Moves between elements:
HF: §>CZ, *>PJ, %>PQ
SJ: §>ZM, *>PP, %>NC
FL: §>TB, *>QM, %>JG
FJ: §>ZG, *>QC, %>ZR
CH: §>QL, *>NZ, %>SD
QC: §>MM, *>ZG, %>FJ
QL: §>LB, *>RL, %>NZ
RR: §>TP, *>MZ, %>GR
TH: §>HF, *>PQ, %>GT
ZG: §>FH, *>MM, %>QC
QQ: §>TT, *>TL, %>QD
MZ: §>NH, *>TP, %>RR
HD: §>FZ, *>TR, %>CZ
GQ: §>QB, *>CL, %>FB
NZ: §>RL, *>QL, %>CH
QM: §>QD, *>TB, %>FL
DR: §>NG, *>MD, %>SG
QP: §>HZ, *>QS, %>DN
SZ: §>FD, *>QR, %>FZ
ZS: §>NC, *>HN, %>HZ
ZM: §>SR, *>PG, %>PP
NB: §>BB, *>ZD, %>SF
LB: §>QG, *>LH, %>RL
HP: §>MB, *>GD, %>PN
TL: §>TQ, *>TT, %>QQ
ZR: §>QC, *>FJ, %>NG
SG: §>MD, *>DR, %>MG
JM: §>SF, *>HT, %>TQ
SR: §>GR, *>BT, %>PG
LM: §>GH, *>GB, %>NT
TT: §>JM, *>TQ, %>TL
CL: §>NJ, *>QB, %>GQ
NT: §>GB, *>LM, %>FD
PJ: §>HD, *>CZ, %>HF
FB: §>CL, *>GQ, %>RP
PB: §>FL, *>JG, %>NJ
BB: §>PN, *>LZ, %>ZD
NG: §>FJ, *>ZR, %>MD
NJ: §>JG, *>PB, %>QB
PQ: §>PJ, *>HF, %>TH
GD: §>GT, *>MB, %>HP
MB: §>TH, *>GT, %>GD
DT: §>RP, *>MT, %>QG
QD: §>TL, *>QQ, %>TB
TB: §>QQ, *>QD, %>QM
HT: §>NB, *>SF, %>JM
JG: §>QM, *>FL, %>PB
SD: §>NZ, *>CH, %>MH
RL: §>LH, *>LB, %>QL
CZ: §>TR, *>HD, %>PJ
TQ: §>HT, *>JM, %>TT
MT: §>FB, *>RP, %>DT
GR: §>MZ, *>RR, %>BT
GT: §>PQ, *>TH, %>MB
FZ: §>QR, *>SZ, %>TR
MM: §>MH, *>FH, %>ZG
SF: §>ZD, *>NB, %>HT
FD: §>LM, *>NT, %>QR
LZ: §>HP, *>PN, %>BB
PG: §>BT, *>SR, %>ZM
QG: §>MT, *>DT, %>LH
FH: §>SD, *>MH, %>MM
PN: §>GD, *>HP, %>LZ
TR: §>SZ, *>FZ, %>HD
DN: §>QS, *>QP, %>LQ
RP: §>GQ, *>FB, %>MT
NC: §>PP, *>SJ, %>HN
GH: §>DN, *>LQ, %>GB
QB: §>PB, *>NJ, %>CL
QS: §>ZS, *>HZ, %>QP
LQ: §>QP, *>DN, %>GH
HZ: §>HN, *>ZS, %>QS
TP: §>HR, *>NH, %>MZ
PP: §>PG, *>ZM, %>SJ
QR: §>NT, *>FD, %>SZ
HN: §>SJ, *>NC, %>ZS
ZD: §>LZ, *>BB, %>NB
LH: §>DT, *>QG, %>LB
BT: §>RR, *>GR, %>SR
HR: §>SG, *>MG, %>NH
MH: §>CH, *>SD, %>FH
GB: §>LQ, *>GH, %>LM
MD: §>ZR, *>NG, %>DR
NH: §>MG, *>HR, %>TP
MG: §>DR, *>SG, %>HR

The rows follow the links: the fewer symbols apart two elements are, the more alike their rows tend to be.

Each row is also shifted at random along 6 hidden directions that mean nothing.

Some elements, each with a row of numbers:
LQ -> [  42  -33    8  -20  -17   -4  -26  -16  -49  -22  -20  -18  -30  -48  -35  -34   57   27   44   18  -75  -36   17   -3  -26  -51   27   33   33   16   22  -17   21   13  -74  -10  -12 -110   -5  -29    3   72   31  -46   29  -47   10  -38  -25]
HR -> [ -16  -35  -32   21   10   16   -1  -46  -14   -5   -5  -25  -69    4   25  -72   37  -91   22   96   47   17   94   59   20  -12  -44  -46  -92   66   37   61  -41  -55   -7   18    5  -37   17   38  -63    9   55  -54   15  -24   28  -14   -2]
ZS -> [ -26   24   44    1   -6   24   -5   30  -25    2  -56   37   14  -30    8   18  -38    8   52  -19  -44   51  -11   12  -26   -4   12   50   14  -12   38  -49  -50    1  -30   23   27  -31    6  -50   -1   33  -29  -26  -39   60   15  -44   10]
FZ -> [  10   49   40  -19  -22  -30   39  -11   43   35    2  -53   18  -33    7  -38    4   37    7   16   -3  -57   36   28   -4   27   19  -51    3   14  -20   39   -2  -16  -14  -44   21  -36  -38  -41   25   12   24   -4    3  -17    6   -9  -52]
QG -> [ -28  -43  -77   25   14    1  -53   12  -14   -9   32   37    1   18  -30   40  -33    1  -14    5   59   55  -16  -38  -13  -23  -41    6   18   20    8  -15   33   22   61  -26  -13   43    8   28   -2  -41  -11   47   28    9   13   19   27]
SD -> [ -44  -25  -47   -3   54   18   -4    8  -53  -21  -43   70   15   38   18   11  -43  -55  -39    6   48   61  -48   28   22    0  -43   28   -7    2   15  -23   -8  -23   57    6  -38    2  -20   16  -10  -64    5   23  -52  -25    3    6   36]
NC -> [ -26   19   38    0    0   -9   22    6  -33   35  -68   52    3  -19   24  -15  -67  -70   24   25   24   61   -9   53  -44   -4  -19   18    6   17   49  -29  -51  -48   51   18   20  -63   46   -6   -4   -6  -24  -28  -63   24   51  -23   18]
LB -> [  13  -24  -38    4    1   50  -88  -27   -2  -63   14   21  -12   15  -23   61   31  100    0  -53   -1    8  -31  -71   77   -6    6   22   27    6  -53  -26   80   51  -27  -35  -32   76  -79  -41  -15   16  -22   69    1   -1   -9   20   28]
PG -> [  71   62   49    4  -14   -1  -20  -26   -6   22  -58   37  -23  -24   30  -10    2   61   28  -16   -5  -60   -1  -22   -5   44    9  -33   47   10  -96  -23   34   -4   -2  -21   50   33  -23  -51  -32   27  -25   21  -64   35   41   18  -21]
FB -> [  16  -41  -62   33    8   -8  -16    3    5    8   76   13   -9   29   -6   25  -12  -49  -29   12   57   63    2  -13  -20  -38  -36   19    1    0   33   -3    1   18   60   30   -9   46   80   91   -8  -42  -15   18   49    0    3   21   35]
PQ -> [ 108   26   53   -2  -28  -34   46  -22   19   30   33  -44   -1  -21   36   -8   29  -45   -4   -5   15   28  -13   44   16  -38   31   38   38  -21   23   20   15  -29   37   -4   -9    0   51   36   13   -7  -53   -9   -2  -49   16   12   15]
NZ -> [ -16   -3  -31   -3   34   49  -70   21    1  -33  -31   49   29   19   -2   36  -68   80  -20  -35   30   31  -47  -41   19   27  -27   -5   -7  -13  -19  -45  -11   39   -7   -1   -2    8  -62  -43   -5   -6    2   53  -27   53  -18  -13   13]
MZ -> [ -32   10  -19   34   -3  -14  -20   17   -1   43  -30   30  -24  -13   10  -31  -46    1   18   24   38  -20   53  -18  -45   52  -63  -70   27   40  -58    8    6  -10   53  -21   69   45    5  -20  -18  -43   10   14  -15   39   46   31  -53]
BT -> [ -11   21   -7   24    7   -1  -31   14  -12   34  -49   33  -17  -32   26   -5  -49   30   27   -1   44   24   13    0  -28   28  -39   -7   60   44  -32  -17    3  -12   50  -30   54   14  -14  -47   -6  -29  -19   37  -39   21   56   -2  -37]
DT -> [   9    4  -24   10    4   10  -76  -24   31   11   37   23    6   18  -38   10  -61  105   -6   -2   41  -30   27  -73  -48   27  -41  -85  -31   11  -57  -10    4   59    3   21   51  -15   26    8   -5   73   24   40   46  103   -6   12   17]
PJ -> [ -25   82   93  -23  -42  -67   57  -33   44   54   10  -34   13  -20   26  -12   22   49  -16  -16  -24 -107   -2   -1   -9   34   57  -57   48  -19  -98   38   64  -26    7  -35   39   27    9  -11   15   31  -28   15  -39  -14    5   40  -27]
SJ -> [ -29   41   58  -25  -15  -19   13  -71  -36   -1  -54   32  -32  -10   45  -33   17  -35   28   39   -9  -35   11   58    3   -2   21  -21  -10   29  -30   18   31  -69    5  -12   -1  -59   20    5  -36   46   -3  -30  -91  -21   50    8   35]
TP -> [  24   -1  -31   39    7   13  -39    8    9   29  -25   18  -27  -20    5  -30  -24   14   32   24   45   12   71  -15  -25   33  -55  -49    6   48  -19    5  -31   14   13    5   65    6   -2  -24  -33  -19   33    5    4   42   36  -16  -46]
TT -> [  63  -26  -30  -17   19  -10   37   42   11  -18   14  -13   59   30  -25   31  -29  -20  -42   -8    2   -5  -39   12   14   10    4    3  -11  -29   20   12    6    2   25  -18  -49   30  -42    7   51  -61   14   15   13  -31  -56    8    6]
GT -> [   7   33   52   -7  -32  -26    6   -5   21   45   37  -22   18  -31    1   17  -21   23    1  -31   -4   33  -29    0  -42  -34   37   26   51  -16   23   -9   15   15   26    3   13  -45   68    8   34   21  -53    8   18    8   11   -8   20]
PB -> [ -52   -3  -21   21   13   25   32   20   40   -8   53  -46   10   29   28   26   35  -49  -47  -41   14   52  -25   -8   66   -5   17   59  -21  -61   21    3  -21   15   -2   44  -25   91   14   35    2  -57  -40   14   24  -20  -37    6   20]
HF -> [ 150   56   63  -10  -30    6   -1   -7   59   40   31  -65   26  -36   30    1   -7   75   -2  -43   -1   26  -14    0    4    0   33   20   28  -43    8  -10  -35   25  -28   12   32  -34   13  -34   17   33  -31   15   25   30    6  -28  -12]
NT -> [  68  -30  -17   -2  -21  -41   27   -2  -27  -11   -9  -29  -30  -27  -33  -34   87  -13   23   31  -63  -75   27   19   -9  -27   33   21   74   38  -36   25   72  -20  -19  -54  -33    6  -29  -13   20  -11   37  -23   18  -99   14   19  -44]
LZ -> [ -96   12   36   -6  -21  -28   14   19   27   22   59   -6   63   -3  -46   37  -83   -4   27   33   -4   32   16    3  -57  -11    2  -55  -67    3   70   20  -31   -7   25  -24    2  -59   55   12   42   59    0  -34   10   81  -22  -22   48]
DR -> [   5  -22  -33   29    5   44  -23   -1  -10  -20  -12    2  -61    3   11  -36   49  -19   12   15  -17  -13   50  -21    5    6  -26   11  -11   13  -12  -15  -35   20  -49   52   27   33    9    9  -48   -2   27  -21   23   11   13  -11  -26]
CZ -> [ 108   35   35  -18  -11  -46    7   -3   20   68   -7  -30   23  -44   13  -36  -12   76  -17  -37   17  -24  -32  -11  -62  -18   12    2  110  -23  -20  -11   21   24   27  -16   41  -75   10  -20   35    3  -14   33   34  -21   22   -9  -58]
QL -> [ -42  -40  -48  -16   29    2  -47  -67  -53  -44  -14   40  -20   34   -2    4   17  -16  -24   29   48  -25  -30   11   35  -29  -21   -9    0   32  -47   14   88  -32   43  -40  -61   -3  -36   39  -26  -18   19   29  -30  -84   14   41   47]
QP -> [ -54    3   49   -2  -42   21   16    1  -30  -49  -20   -5  -46  -19   -5   13   92  -24   66   -5 -119  -40   28   10   56   -7   65   44  -13    7   -2   -4   30  -29  -99  -20  -30   46  -26  -41  -14   43  -17  -54  -52  -17    6   -1   14]
FD -> [ 213  -20   -7   -3   -4  -25   19   12   -2   23   -7  -33  -13  -34  -24  -43   23    0   13   23  -21  -56   39    3  -49  -14    1  -13   35   20    5   14    2    9  -14   -9    9  -53   -5  -10   26    3   45  -22   37  -39   14  -16  -61]
ZR -> [-236    5    2  -11   22   21  -22   -5  -18    1  -48   25  -24   -2    8  -40   -3   40   -9   -2  -16  -45   -5  -23  -29   17  -25  -14    3  -11  -28  -30  -38   33  -37   54   39  -45   -4   -9  -25   31   29   -7   -1   30    7  -14  -20]
RR -> [  98  -17  -44   30   -7    1  -18  -37  -27   -2  -27   14  -64  -22   31  -39   44  -61   26   46   50   17   39   31   20  -18  -33    5   29   66  -22   19   36  -40   42  -34    5   18  -11   10  -44  -44    7    9  -11  -66   61   18  -11]
GQ -> [ -42  -37  -57    6   -8   38  -48  -35    5  -35   70  -45  -21   10   -1   20   49   -2  -19  -26   35   81  -14  -21   50  -61    0   67    2  -19   42   -9    7   29  -12   28  -38   13   30   50  -13   -3  -27   23   68  -37   -7  -17   32]
HT -> [   0  -26   -7  -29  -17  -17    8    1    4  -40   35  -13   42   15  -52   35   15   30   -7   -3  -40  -53  -20  -14   22   -2   42  -13  -11   -2  -13   20   81   -2  -20  -55  -66   20  -43  -10   41   21   21   11   11  -35  -45   21   22]

From each start, follow one symbol. Which element do you reach?
Answer with the element's name.
---
[   0   57   83  -13  -57  -13   35  -49   54   13   43  -59  -10   -8   37    5   36    6   10    0  -23   -9   10   32   43   -4   70    2  -34  -19   -5   28   20  -31  -28  -15   -6   11   28    0   -2   53  -50  -20  -22    3   -7   -2   31]
* -> PQ
---
[ -37   -9  -28   36   -7   30  -28   10   14    1  -14    0  -47  -19    5  -28    9   11   30   15    7   -2   62  -15   10   34  -34  -38  -11   52  -23   12  -14    7  -20   -7   41   47  -19  -28  -42  -13   24    3    5   29   29   -7  -45]
§ -> MG
---
[  16   13    7  -18   26   55  -11  -18  -12  -59  -49   37   -9   50   25   25   23   12  -18  -41  -25  -31  -33  -16   87   44   17    8  -41  -36  -53  -18    8    0  -57   33  -30   73  -72  -28  -36    4   -2   21  -64   24  -30   16   31]
* -> SD
---
[ -40  -21   -4   -8  -17  -11    4   38   11  -21   53   -5   45   -1  -53   61  -42   -7   25   18  -20   40    3    7  -22  -18   21    1  -38   12   67    8    3   -5   11  -46  -35   -3   13    4   55   15   -4  -14   20   25  -27  -10   38]
% -> NB
---
[  82   15   19  -30   20  -16   64   -8   34  -23   20  -28   42   53    3    7   15  -14  -44    8   -8  -75   -5   18   47   47   23  -58  -88  -36  -22   60    7  -29  -14   -3  -46   33  -36   24   19   -5   29   -9  -12   -9  -66   36   16]
§ -> TQ
---
[  80   23   18    7    9  -16  -18   -4  -51   42  -72   57   -5  -23   30  -27  -49   -8   14   -1   32   34  -30   29  -56   -6  -39   16   66   15   -8  -40  -11  -18   50   10   33  -54   36   -7   -7  -14  -21    8  -56    7   53   -5   -8]
* -> ZM
---
[  74   20   11  -16   28  -30   51   64   37   24   20   17   78   36  -39   11  -92   13  -41    7  -11  -62   -2  -13  -58   75  -18 -104  -69  -19  -21   25  -25    7   32   -7   17   11  -14    6   45  -13   49   -6    1   74  -62   25   -5]
% -> TT
---
[-132   -9  -29   35   -5   36  -31   30   -1  -15  -14   11  -49  -24    3   -1   35   37   42  -23  -34  -11   49  -40   24   34  -12   14   44   26  -32  -18    3   30  -43   -6   46   97  -38  -45  -29  -25   -1    9   10   21   18    1  -46]
* -> SG
---
[   4    8   -6  -49   26  -37   22  -19    0    2   10  -15   39   27   -7  -19   11   31  -68   -7   12  -81  -39   -5  -16   -6   18  -33   18  -40  -45   20   48    1   19  -10  -29  -37  -23   23   34   -6   32   29   26  -55  -34   30  -10]
§ -> TT
---
[ -70   -7  -13    4   48    7    8   23  -44   18  -57   58  -21   30   13  -18   -9  -11  -30  -25  -17  -55  -34  -22  -37   35  -20   -3   26  -23  -55  -38  -21   29   -3   62   31   22   10   14  -30  -17   16    3  -37   16   -4   21  -10]
* -> ZG
---
[-162   36   20  -18   12  -13   37   33   46   32   18  -13   51   15    5   17  -25   64  -63  -61   -6  -55  -49  -45    0   43   14  -22   37  -62  -60  -11    5   36    8   13   23   56  -29  -14   37  -31  -14   40    0   25  -49   31  -29]
% -> FL
---
[ -72  -32  -34    6   36   23    5  -12  -47  -25  -41   31  -40   23   21  -33   36  -77  -24    6   10    9  -17   14    2  -19  -11   42  -15  -12    8  -14  -35   -5  -12   58   -8   -4   12   38  -39  -31   13  -22   -6  -39    7   -7   12]
% -> ZR
---
[-118   -6   -7   24    5   17  -23  -18    6    4  -13   -3  -55   -4    9  -50   34   16   18   27  -15  -56   62  -19   -1   25  -21  -46  -37   32  -29   10  -28   12  -50   30   50   -3    1    0  -50   36   48  -23   17   36   13   -3  -35]
* -> DR
---
[ -81  -32  -46   23  -13   -1  -46  -17   -8  -18   52   10  -19   18  -20   23    1    0   -6    7   39   24   10  -28    5  -17  -17   -5   -2   23   -5    5   42   12   31  -20  -16   55   23   50  -16  -16   -3   30   28   -6    6   25   32]
* -> RP
---
[ -45   -7  -16   17   -3  -19    4  -40  -26   14  -40   14  -37  -15   32  -40    1  -68   17   65   64   19   45   64   12  -14  -45  -27   20   77   -6   33   28  -65   65  -42   -1  -13   -6   14  -37  -44   16    2  -48  -56   70   16  -10]
% -> BT
---
[ -46   20   -7  -18   38  -34   65   38   28   29   13   -7   74   29   -1  -11  -66  -13  -70    3   46    1  -38   15  -31   30  -26  -31  -33  -43   18   19  -34   -6   54   21  -11  -30   -3   28   49  -52   26   18   10   -2  -49    4  -14]
§ -> TL
---
[  32  -28  -22  -32   42   16  -13  -79  -63  -47  -49   41  -37   41   32  -19   71  -32  -41    3   -2  -52  -50   11   47  -22    7   31   -1  -15  -45  -18   51  -28   -9   28  -54  -22  -33   40  -46   -7   16    4  -38  -83    4   19   38]
§ -> SD
